Here is a tiny trained network, its code and every weight. The questions are about switching its units off for an input and a target symbol, where a switched-off unit gives its printed mean instead of its output.

import numpy as np


def w(rows, s, z=0):
    codes = np.array(rows[::2]) - 128.0
    scale = np.full(codes.shape[1], s)
    scale[-1] = z or s
    return codes * scale


def norm(h):
    return h / np.sqrt((h * h).mean(-1, keepdims=True) + 1e-5)


def f(y):
    return np.maximum(y, 0)


def softmax(a):
    e = np.exp(a - a.max(-1, keepdims=True))
    return e / e.sum(-1, keepdims=True)


def log_softmax(a):
    a = a - a.max(-1, keepdims=True)
    return a - np.log(np.exp(a).sum(-1, keepdims=True))


def net(x, mask):
    ids = ['αβγδεηθξσψω'.index(c) for c in x.split()]
    T = len(ids)
    res = E[ids] + P[:T]
    r = norm(res)
    for j in range(2):
        rows = slice(4 * j, 4 * j + 4)
        q, k, v = (r @ M[0][rows].T for M in (Q, K, V))
        z = softmax(np.where(np.tri(T) > 0, q @ k.T / 4**0.5, -1e9)) @ v
        o = O[0][rows]
        res = res + np.where(mask[j], z, o[:, -1]) @ o[:, :-1]
    y = f(norm(res) @ A[0][:, :-1].T + A[0][:, -1])
    res = res + np.where(mask[2:10], y, B[0][:, -1]) @ B[0][:, :-1]
    return log_softmax(norm(res)[-1] @ U[:, :-1].T + U[:, -1])


Q, K, V, O, A, B = {}, {}, {}, {}, {}, {}
E = w([
[122,101,179,139,139],'α',
[107,248,121,66,154],'β',
[215,115,175,145,151],'γ',
[248,101,158,177,94],'δ',
[177,115,176,77,139],'ε',
[148,63,156,187,27],'η',
[158,100,171,211,128],'θ',
[222,117,121,112,99],'ξ',
[88,193,158,42,11],'σ',
[184,84,205,129,88],'ψ',
[9,205,166,145,74],'ω',
],0.0012)
P = w([
[94,95,91,119,153],'0',
[170,126,49,191,105],'1',
[181,136,251,133,155],'2',
[162,139,64,180,112],'3',
[168,153,230,132,149],'4',
[148,150,76,171,116],'5',
[152,162,199,131,143],'6',
[146,152,69,176,111],'7',
],0.0022)
Q[0] = w([
[151,134,111,141,128],'head 1',
[106,111,164,72,173],'head 1',
[123,97,158,90,175],'head 1',
[120,137,141,111,124],'head 1',
[187,181,251,152,123],'head 2',
[151,119,102,147,126],'head 2',
[125,160,69,152,91],'head 2',
[127,109,164,88,162],'head 2',
],0.014)
K[0] = w([
[112,99,86,144,149],'head 1',
[159,185,166,154,94],'head 1',
[155,204,154,158,84],'head 1',
[141,123,149,136,127],'head 1',
[76,255,152,104,93],'head 2',
[111,84,71,107,149],'head 2',
[90,5,116,101,176],'head 2',
[184,221,148,151,104],'head 2',
],0.0086)
V[0] = w([
[123,203,156,123,195],'head 1',
[125,175,38,169,90],'head 1',
[143,128,49,164,106],'head 1',
[96,127,103,113,101],'head 1',
[224,148,97,67,151],'head 2',
[170,75,138,162,176],'head 2',
[121,117,112,2,69],'head 2',
[148,78,158,132,20],'head 2',
],0.0055)
O[0] = w([
[173,79,158,97,142,4],'head 1',
[125,133,219,187,59,146],'head 1',
[89,119,170,190,71,223],'head 1',
[109,178,161,116,127,129],'head 1',
[239,216,84,189,88,58],'head 2',
[122,91,71,209,150,157],'head 2',
[211,160,91,29,93,115],'head 2',
[126,27,79,91,3,69],'head 2',
],0.0046,0.0012)
A[0] = w([
[154,122,141,41,3,80],'neuron 1',
[165,223,195,150,169,6],'neuron 2',
[176,146,192,51,194,103],'neuron 3',
[96,65,207,117,189,192],'neuron 4',
[33,139,51,197,201,168],'neuron 5',
[235,160,77,137,107,58],'neuron 6',
[86,83,182,74,83,113],'neuron 7',
[162,105,219,155,92,155],'neuron 8',
],0.0046,0.0027)
B[0] = w([
[214,60,183,134,147,203],'neuron 1',
[150,127,254,168,139,192],'neuron 2',
[112,127,139,179,91,215],'neuron 3',
[83,193,90,94,115,252],'neuron 4',
[169,93,170,91,137,247],'neuron 5',
[79,174,136,100,128,185],'neuron 6',
[109,168,130,87,81,197],'neuron 7',
[108,152,96,77,146,221],'neuron 8',
],0.0068,0.0031)
U = w([
[120,94,129,36,239,50],'α',
[146,198,244,164,168,152],'β',
[208,97,97,189,228,100],'γ',
[142,75,96,223,62,207],'δ',
[179,204,49,78,198,87],'ε',
[75,55,139,118,17,9],'η',
[28,50,170,175,187,174],'θ',
[152,214,59,184,48,89],'ξ',
[221,92,187,48,62,148],'σ',
[153,53,23,74,120,204],'ψ',
[30,200,127,39,81,121],'ω',
],0.011,0.0015)

Each question gives the input, a string of symbols that net reads in full, and the target symbol t.
The units are the heads (4 rows each of Q, K, V and O) and the neurons (one row each of A and B). Each row of codes is followed by its name. A weight is (code - 128) times the scale printed after its matrix; where a second scale follows, it is the last column's (O, A, B and U).
mask holds one flag per unit, heads first, then neurons. A switched-off unit (its flag False) gives its mean, the last column of its rows in O or B, instead of its output. The means were averaged over made-up inputs and are rounded, as every weight is.
A unit's drop is (log p(t) with every unit on - log p(t) with that unit switched off) / (log p(t) with every unit on - log p(t) with every unit switched off).
The circuit of an input: a set's keep is (log p(t) with only the set's units on - log p(t) with every unit switched off) / (log p(t) with every unit on - log p(t) with every unit switched off). Starting from all 10 units, units are removed one at a time, each time the one whose removal leaves the highest keep (on an exact tie, the one counted first), for as long as the keep stays at least 0.8.
units of the circuit, in order: the units of the circuit, biggest drop first
k most important neurons: the k neurons with the biggest drops, biggest first
heads that matter: for each layer, one digit per head in row order, 1 if its drop is at least 0.15 and else 0, layers parted by /
drop of u: that unit's drop, to one decimal
input γ α ω δ, target γ: heads that matter => 01
input γ θ ξ β θ ε, target γ: units of the circuit, in order => [head 2; head 1]
input σ δ γ ψ ψ, target σ: heads that matter => 01
input δ β σ η θ β, target δ: units of the circuit, in order => [head 2]
input θ θ δ θ γ, target γ: units of the circuit, in order => [head 2; head 1; neuron 2; neuron 3]
input ψ η θ ω η θ, target ψ: units of the circuit, in order => [head 2; head 1]
input δ ψ β β θ δ, target δ: heads that matter => 00
input θ β σ α θ ψ γ, target σ: heads that matter => 11
input ξ ψ ψ, target ψ: 2 most important neurons => [neuron 2; neuron 3]
input ω ψ β ψ α α, target ω: units of the circuit, in order => [head 2; neuron 4]
input σ θ σ ξ σ θ ψ ε, target σ: units of the circuit, in order => [head 2; neuron 1]
input α δ θ θ ξ, target ξ: units of the circuit, in order => [head 2; neuron 2]
input ψ ψ θ γ ω α ε η, target ψ: units of the circuit, in order => [head 1; head 2]
input ξ δ θ ξ θ η, target ξ: units of the circuit, in order => [head 2]
input ξ γ ω θ θ, target ω: heads that matter => 00
input β β σ σ, target β: heads that matter => 01
input β θ θ ε ω ω ξ β, target β: heads that matter => 00
input β γ α ω, target β: units of the circuit, in order => [head 2; neuron 2]
input θ θ ξ θ γ ξ η, target η: drop of neuron 8 => 0.1
input σ σ θ ξ ε, target σ: units of the circuit, in order => [head 2]
input ψ σ ω ξ γ β, target ψ: drop of head 2 => 0.4
input γ β α ξ, target γ: drop of neuron 5 => 0.1
